Below is a small trained network, with its code and all its weights. Each question gives an input and a target symbol and asks what happens when units are switched off, that is, made to give their printed mean instead of their output.

import numpy as np


def w(rows, s, z=0):
    codes = np.array(rows[::2]) - 128.0
    scale = np.full(codes.shape[1], s)
    scale[-1] = z or s
    return codes * scale


def norm(h):
    return h / np.sqrt((h * h).mean(-1, keepdims=True) + 1e-5)


def f(y):
    return y / 2 * (1 + np.tanh(0.7978845608 * (y + 0.044715 * y**3)))


def softmax(a):
    e = np.exp(a - a.max(-1, keepdims=True))
    return e / e.sum(-1, keepdims=True)


def log_softmax(a):
    a = a - a.max(-1, keepdims=True)
    return a - np.log(np.exp(a).sum(-1, keepdims=True))


def net(x, mask):
    ids = ['βδθπσφ'.index(c) for c in x.split()]
    T = len(ids)
    res = E[ids] + P[:T]
    u = 0
    for l in range(2):
        r = norm(res)
        for j in range(2):
            rows = slice(2 * j, 2 * j + 2)
            q, k, v = (r @ M[l][rows].T for M in (Q, K, V))
            z = softmax(np.where(np.tri(T) > 0, q @ k.T / 2**0.5, -1e9)) @ v
            o = O[l][rows]
            res = res + np.where(mask[u + j], z, o[:, -1]) @ o[:, :-1]
        u += 2
        y = f(norm(res) @ A[l][:, :-1].T + A[l][:, -1])
        res = res + np.where(mask[u : u + 4], y, B[l][:, -1]) @ B[l][:, :-1]
        u += 4
    return log_softmax(norm(res)[-1] @ U[:, :-1].T + U[:, -1])


Q, K, V, O, A, B = {}, {}, {}, {}, {}, {}
E = w([
[157,197,88,89,99],'β',
[61,73,97,17,154],'δ',
[25,70,227,149,193],'θ',
[182,151,98,87,72],'π',
[1,69,166,120,191],'σ',
[108,137,80,53,112],'φ',
],0.0081)
P = w([
[89,85,162,199,123],'0',
[112,86,184,99,170],'1',
[85,156,145,133,74],'2',
[56,148,49,145,115],'3',
[214,116,105,102,239],'4',
[73,179,113,186,118],'5',
[75,147,147,103,157],'6',
[212,98,37,133,172],'7',
[145,157,182,112,141],'8',
[125,168,121,46,103],'9',
[214,116,2,161,164],'10',
[199,163,176,85,92],'11',
[142,161,123,66,84],'12',
],0.0086)
Q[0] = w([
[2,213,4,25,140],'0.h0',
[49,49,209,248,128],'0.h0',
[84,124,121,104,8],'0.h1',
[83,119,110,117,230],'0.h1',
],0.0049)
K[0] = w([
[61,153,2,77,124],'0.h0',
[54,114,167,179,115],'0.h0',
[153,84,37,56,240],'0.h1',
[88,84,77,149,59],'0.h1',
],0.0077)
V[0] = w([
[66,147,214,166,162],'0.h0',
[43,136,128,70,152],'0.h0',
[142,157,93,215,91],'0.h1',
[213,72,175,177,255],'0.h1',
],0.0056)
O[0] = w([
[189,254,2,77,70,84],'0.h0',
[229,153,131,76,143,242],'0.h0',
[185,151,116,77,111,64],'0.h1',
[38,86,155,100,200,4],'0.h1',
],0.0059,0.0034)
A[0] = w([
[149,204,154,38,215,227],'0.n0',
[196,110,77,134,254,253],'0.n1',
[109,128,192,40,141,203],'0.n2',
[23,226,177,151,117,162],'0.n3',
],0.0051,0.0013)
B[0] = w([
[181,82,177,217,36,254],'0.n0',
[199,58,153,29,193,199],'0.n1',
[196,179,159,147,2,229],'0.n2',
[194,136,134,60,106,184],'0.n3',
],0.0055,0.0039)
Q[1] = w([
[169,19,209,241,159],'1.h0',
[108,97,2,144,171],'1.h0',
[86,102,182,115,176],'1.h1',
[99,246,5,113,34],'1.h1',
],0.008)
K[1] = w([
[203,127,248,131,155],'1.h0',
[58,180,195,63,17],'1.h0',
[129,163,183,201,76],'1.h1',
[158,83,1,190,184],'1.h1',
],0.0096)
V[1] = w([
[73,156,177,131,7],'1.h0',
[110,84,129,98,111],'1.h0',
[153,152,155,82,135],'1.h1',
[177,95,116,134,108],'1.h1',
],0.013)
O[1] = w([
[72,113,98,179,211,59],'1.h0',
[159,54,69,192,108,188],'1.h0',
[255,121,10,53,211,230],'1.h1',
[143,68,140,197,131,254],'1.h1',
],0.0082,0.0031)
A[1] = w([
[128,135,134,208,82,2],'1.n0',
[190,149,117,152,133,50],'1.n1',
[123,2,180,104,183,188],'1.n2',
[81,162,97,97,206,131],'1.n3',
],0.009,0.0017)
B[1] = w([
[112,108,148,15,112,146],'1.n0',
[64,53,136,123,104,194],'1.n1',
[149,254,191,82,174,252],'1.n2',
[174,110,178,90,110,222],'1.n3',
],0.0097,0.0028)
U = w([
[197,187,221,118,199,153],'β',
[143,33,62,160,103,43],'δ',
[211,95,79,138,200,226],'θ',
[110,116,188,199,119,254],'π',
[159,247,70,154,94,83],'σ',
[104,127,143,78,119,82],'φ',
],0.013,0.0035)

Each question gives the input, a string of symbols that net reads in full, and the target symbol t.
The units are the heads (2 rows each of Q, K, V and O) and the neurons (one row each of A and B). Each row of codes is followed by its name. A weight is (code - 128) times the scale printed after its matrix; where a second scale follows, it is the last column's (O, A, B and U).
mask holds one flag per unit, layer by layer, with each layer's heads first. A switched-off unit (its flag False) gives its mean, the last column of its rows in O or B, instead of its output. The means were averaged over made-up inputs and are rounded, as every weight is.
A unit's drop is (log p(t) with every unit on - log p(t) with that unit switched off) / (log p(t) with every unit on - log p(t) with every unit switched off).
The circuit of an input: a set's keep is (log p(t) with only the set's units on - log p(t) with every unit switched off) / (log p(t) with every unit on - log p(t) with every unit switched off). Starting from all 12 units, units are removed one at a time, each time the one whose removal leaves the highest keep (on an exact tie, the one counted first), for as long as the keep stays at least 0.8.
units of the circuit, in order: the units of the circuit, biggest drop first
unit that matters most: the unit with the biggest drop
top k neurons: the k neurons with the biggest drops, biggest first
which heads matter: for each layer, one digit per head in row order, 1 if its drop is at least 0.15 and else 0, layers parted by /
input δ π δ, target δ: unit that matters most	0.h0
input φ π π, target φ: which heads matter	10 / 11
input δ β β β δ β, target β: units of the circuit, in order	(0.n2 1.h0 1.n3 0.h1)
input β δ φ π, target π: units of the circuit, in order	(1.h1 0.h0 0.n2)
input π σ δ, target π: which heads matter	10 / 11
input β π π, target β: units of the circuit, in order	(1.h0 0.h1 0.n0)
input π θ β β φ θ, target β: top 4 neurons	(0.n0 0.n1 0.n2 1.n3)
input φ π θ, target φ: top 3 neurons	(1.n0 0.n1 0.n2)
input θ φ π π β δ, target π: units of the circuit, in order	(0.n1 1.h1 0.h0)
input θ π φ θ σ θ, target θ: top 2 neurons	(0.n3 1.n2)
input δ σ β, target δ: which heads matter	10 / 10
input β φ σ θ β β, target θ: which heads matter	00 / 11
input β φ δ θ, target β: units of the circuit, in order	(1.n3 0.n2 0.n0 0.h0)
input φ π π θ β σ, target θ: units of the circuit, in order	(0.h0 1.h1)
input θ σ δ, target θ: which heads matter	10 / 10
input π φ δ φ φ β, target φ: which heads matter	11 / 01
input σ π σ, target σ: which heads matter	10 / 01
input π φ β θ π δ, target θ: unit that matters most	1.h0
input π β σ β β φ, target β: units of the circuit, in order	(1.h0 1.n3)
input φ β φ σ σ σ, target σ: unit that matters most	0.n2
input θ π π, target θ: top 2 neurons	(0.n3 0.n0)
input δ φ β φ φ φ, target φ: which heads matter	11 / 11
input φ δ π, target φ: top 3 neurons	(0.n2 1.n0 0.n1)
input β π π φ δ β, target φ: top 4 neurons	(0.n2 1.n0 0.n3 0.n1)
